Below is a small trained network, with its code and all its weights. Each question gives an input and a class and asks what happens when units are switched off, that is, made to give their printed mean instead of their output.

import numpy as np


def w(rows, s, z=0):
    codes = np.array(rows[::2]) - 128.0
    scale = np.full(codes.shape[1], s)
    scale[-1] = z or s
    return codes * scale


def f(y):
    return y / 2 * (1 + np.tanh(0.7978845608 * (y + 0.044715 * y**3)))


def log_softmax(a):
    a = a - a.max(-1, keepdims=True)
    return a - np.log(np.exp(a).sum(-1, keepdims=True))


def net(x, mask):
    res = np.array(x, float).reshape(1, 7) / 4 @ E
    y = f(res @ A[0][:, :-1].T + A[0][:, -1])
    res = res + np.where(mask, y, B[0][:, -1]) @ B[0][:, :-1]
    return log_softmax(res[-1] @ U[:, :-1].T + U[:, -1])


A, B = {}, {}
E = w([
[124,119,98,110,22,185,125,208],'x0',
[94,93,123,86,191,170,203,166],'x1',
[126,126,123,134,127,119,138,133],'x2',
[2,199,54,145,144,135,81,104],'x3',
[120,226,180,61,124,37,126,176],'x4',
[164,226,145,178,159,199,154,144],'x5',
[61,131,228,143,67,140,211,73],'x6',
],0.0081)
A[0] = w([
[156,194,124,156,122,166,143,147,128],'neuron 0',
[147,72,95,194,109,182,124,83,53],'neuron 1',
[70,149,100,117,101,144,104,134,84],'neuron 2',
[156,118,111,116,161,152,87,136,47],'neuron 3',
[108,94,103,135,25,161,135,202,100],'neuron 4',
[126,181,138,70,91,98,131,186,49],'neuron 5',
[63,147,101,145,111,141,121,132,65],'neuron 6',
[140,169,154,126,135,63,135,155,96],'neuron 7',
[92,110,171,156,73,125,208,82,102],'neuron 8',
[95,101,103,58,153,157,200,192,230],'neuron 9',
[160,149,109,109,96,100,87,55,201],'neuron 10',
[176,134,83,140,124,106,90,130,99],'neuron 11',
[188,101,168,120,115,122,123,155,23],'neuron 12',
[154,148,119,214,5,105,89,120,131],'neuron 13',
[82,148,78,101,160,136,122,121,144],'neuron 14',
[152,135,147,138,99,111,73,112,119],'neuron 15',
[155,198,171,174,162,179,115,132,36],'neuron 16',
[139,160,144,75,127,101,139,122,50],'neuron 17',
[171,95,144,152,118,126,151,142,56],'neuron 18',
[108,136,144,123,90,121,178,95,20],'neuron 19',
[101,77,116,87,74,87,109,130,119],'neuron 20',
[171,136,74,110,149,113,109,157,2],'neuron 21',
[155,164,134,176,147,165,157,147,51],'neuron 22',
[81,146,86,155,120,110,125,116,30],'neuron 23',
[149,110,105,139,145,96,99,166,122],'neuron 24',
[137,119,124,132,167,141,149,114,150],'neuron 25',
[169,126,149,100,128,134,133,119,71],'neuron 26',
[120,153,148,119,102,159,152,84,59],'neuron 27',
[188,94,136,105,101,121,159,164,146],'neuron 28',
[154,130,147,182,149,65,132,68,74],'neuron 29',
[149,110,80,124,162,101,121,170,62],'neuron 30',
[108,119,143,154,229,97,147,69,113],'neuron 31',
[175,97,177,127,113,126,134,136,38],'neuron 32',
[128,150,112,126,84,171,138,178,54],'neuron 33',
[101,70,120,62,126,83,109,80,60],'neuron 34',
[84,119,190,149,83,109,141,96,56],'neuron 35',
],0.014,0.0067)
B[0] = w([
[139,23,162,143,132,87,146,203,194],'neuron 0',
[2,111,17,45,151,66,108,85,203],'neuron 1',
[188,144,135,156,178,71,174,63,168],'neuron 2',
[113,160,130,128,153,150,71,126,155],'neuron 3',
[192,133,166,77,98,60,42,94,216],'neuron 4',
[56,94,53,95,145,109,81,61,205],'neuron 5',
[167,182,133,172,168,97,186,102,161],'neuron 6',
[38,107,78,81,111,105,125,90,191],'neuron 7',
[111,160,178,120,184,181,66,151,204],'neuron 8',
[153,157,77,89,61,201,186,154,244],'neuron 9',
[129,131,111,144,86,184,169,146,209],'neuron 10',
[131,163,126,127,140,187,111,155,188],'neuron 11',
[135,164,118,176,173,98,160,100,172],'neuron 12',
[146,157,87,83,86,180,192,165,227],'neuron 13',
[143,159,163,181,120,119,182,87,191],'neuron 14',
[130,150,117,80,126,148,182,158,173],'neuron 15',
[121,53,123,162,140,99,148,173,186],'neuron 16',
[107,104,57,97,136,115,103,98,155],'neuron 17',
[112,185,103,155,161,70,177,114,160],'neuron 18',
[132,147,101,111,205,147,78,175,145],'neuron 19',
[141,41,166,187,132,106,147,203,186],'neuron 20',
[99,160,191,144,196,168,46,141,166],'neuron 21',
[98,61,140,171,117,113,125,164,164],'neuron 22',
[158,152,129,177,202,87,183,80,150],'neuron 23',
[105,139,167,143,137,162,104,144,179],'neuron 24',
[125,122,115,80,92,118,135,125,165],'neuron 25',
[129,174,95,161,146,99,148,88,145],'neuron 26',
[135,131,134,148,160,127,78,151,143],'neuron 27',
[148,150,156,178,164,125,188,36,214],'neuron 28',
[175,132,142,87,65,115,119,113,184],'neuron 29',
[113,171,183,129,186,188,88,167,172],'neuron 30',
[226,130,159,65,68,89,91,119,218],'neuron 31',
[130,198,97,181,162,69,144,121,169],'neuron 32',
[188,98,168,136,97,75,50,115,166],'neuron 33',
[133,50,116,174,130,108,160,200,175],'neuron 34',
[117,166,144,145,186,194,81,177,172],'neuron 35',
],0.0097,0.011)
U = w([
[145,192,132,201,185,77,165,80,100],'0',
[96,169,161,133,195,192,26,177,111],'1',
[198,126,152,91,66,66,37,122,115],'2',
[2,99,46,74,140,88,86,96,95],'3',
[116,23,139,192,133,96,133,225,113],'4',
[114,132,135,137,101,152,126,133,250],'5',
[142,170,97,84,84,193,188,181,114],'6',
],0.0099,0.023)

Each question gives the input, the list of numbers given to net, and the class t.
The units are the neurons (one row each of A and B). Each row of codes is followed by its name. A weight is (code - 128) times the scale printed after its matrix; where a second scale follows, it is the last column's (A, B and U).
mask holds one flag per neuron, in row order. A switched-off neuron (its flag False) gives its mean, the last column of its row in B, instead of its output. The means were averaged over made-up inputs and are rounded, as every weight is.
A unit's drop is (log p(t) with every unit on - log p(t) with that unit switched off) / (log p(t) with every unit on - log p(t) with every unit switched off).
The circuit of an input: a set's keep is (log p(t) with only the set's units on - log p(t) with every unit switched off) / (log p(t) with every unit on - log p(t) with every unit switched off). Starting from the 12 units with the biggest drops (on a tie, the unit counted first), units are removed one at a time, each time the one whose removal leaves the highest keep (on an exact tie, the one counted first), for as long as the keep stays at least 0.8.
units of the circuit, in order: the units of the circuit, biggest drop first
unit that matters most: the unit with the biggest drop
k most important neurons: the k neurons with the biggest drops, biggest first
drop when u is switched off: that unit's drop, to one decimal
input [6,-7,3,-4,-1,-7,-4], class 4: unit that matters most => neuron 20
input [3,-7,2,8,-6,-4,-3], class 0: units of the circuit, in order => [neuron 2; neuron 23]
input [-2,2,3,-6,7,5,-3], class 3: units of the circuit, in order => [neuron 7; neuron 5]
input [6,-5,4,0,-7,-8,1], class 4: 3 most important neurons => [neuron 20; neuron 34; neuron 5]
input [2,4,-6,-8,-8,8,-2], class 0: 2 most important neurons => [neuron 28; neuron 18]
input [1,-7,4,-8,5,-6,-5], class 0: units of the circuit, in order => [neuron 28; neuron 12]
input [-1,-3,6,2,8,-7,-2], class 3: 2 most important neurons => [neuron 5; neuron 7]
input [-6,1,-1,-5,-6,7,0], class 4: 3 most important neurons => [neuron 16; neuron 22; neuron 4]
input [2,1,0,2,-8,4,-7], class 3: 2 most important neurons => [neuron 1; neuron 8]
input [-8,-4,-3,-6,-3,-3,1], class 2: 2 most important neurons => [neuron 31; neuron 29]
input [4,6,-3,-1,-7,7,4], class 3: 2 most important neurons => [neuron 1; neuron 20]
input [-7,-8,6,-1,-6,4,0], class 6: units of the circuit, in order => [neuron 13; neuron 10]
input [-4,7,-5,-3,6,-4,-1], class 6: 4 most important neurons => [neuron 9; neuron 1; neuron 4; neuron 31]
input [-7,1,3,2,1,-3,7], class 1: units of the circuit, in order => [neuron 8]
input [6,-2,4,6,3,4,1], class 0: 4 most important neurons => [neuron 6; neuron 2; neuron 31; neuron 23]
input [1,-2,-5,-2,8,6,-7], class 3: 2 most important neurons => [neuron 5; neuron 7]
input [-1,-5,-7,-7,0,5,8], class 1: 2 most important neurons => [neuron 8; neuron 35]
input [6,-2,-7,6,4,7,6], class 4: units of the circuit, in order => [neuron 0; neuron 16]
input [-5,-4,-7,0,0,-2,7], class 1: 2 most important neurons => [neuron 35; neuron 8]
input [-3,-8,6,-8,-7,-6,5], class 0: unit that matters most => neuron 32
input [6,6,5,2,0,-1,5], class 2: 4 most important neurons => [neuron 4; neuron 33; neuron 13; neuron 10]
input [4,7,-6,4,-5,-1,1], class 6: 2 most important neurons => [neuron 9; neuron 5]
input [-4,-8,6,7,-7,-8,-3], class 4: 3 most important neurons => [neuron 34; neuron 20; neuron 9]
input [-7,5,-5,7,-4,-2,7], class 0: drop when neuron 24 is switched off => 0.1
input [0,-7,-2,7,1,4,0], class 0: drop when neuron 9 is switched off => 0.8
input [4,-3,6,-4,-5,-6,5], class 4: drop when neuron 7 is switched off => 0.3
input [-4,-1,-2,-3,-3,-8,-5], class 4: units of the circuit, in order => [neuron 34]
input [5,-5,5,-2,7,1,5], class 3: drop when neuron 7 is switched off => 0.2
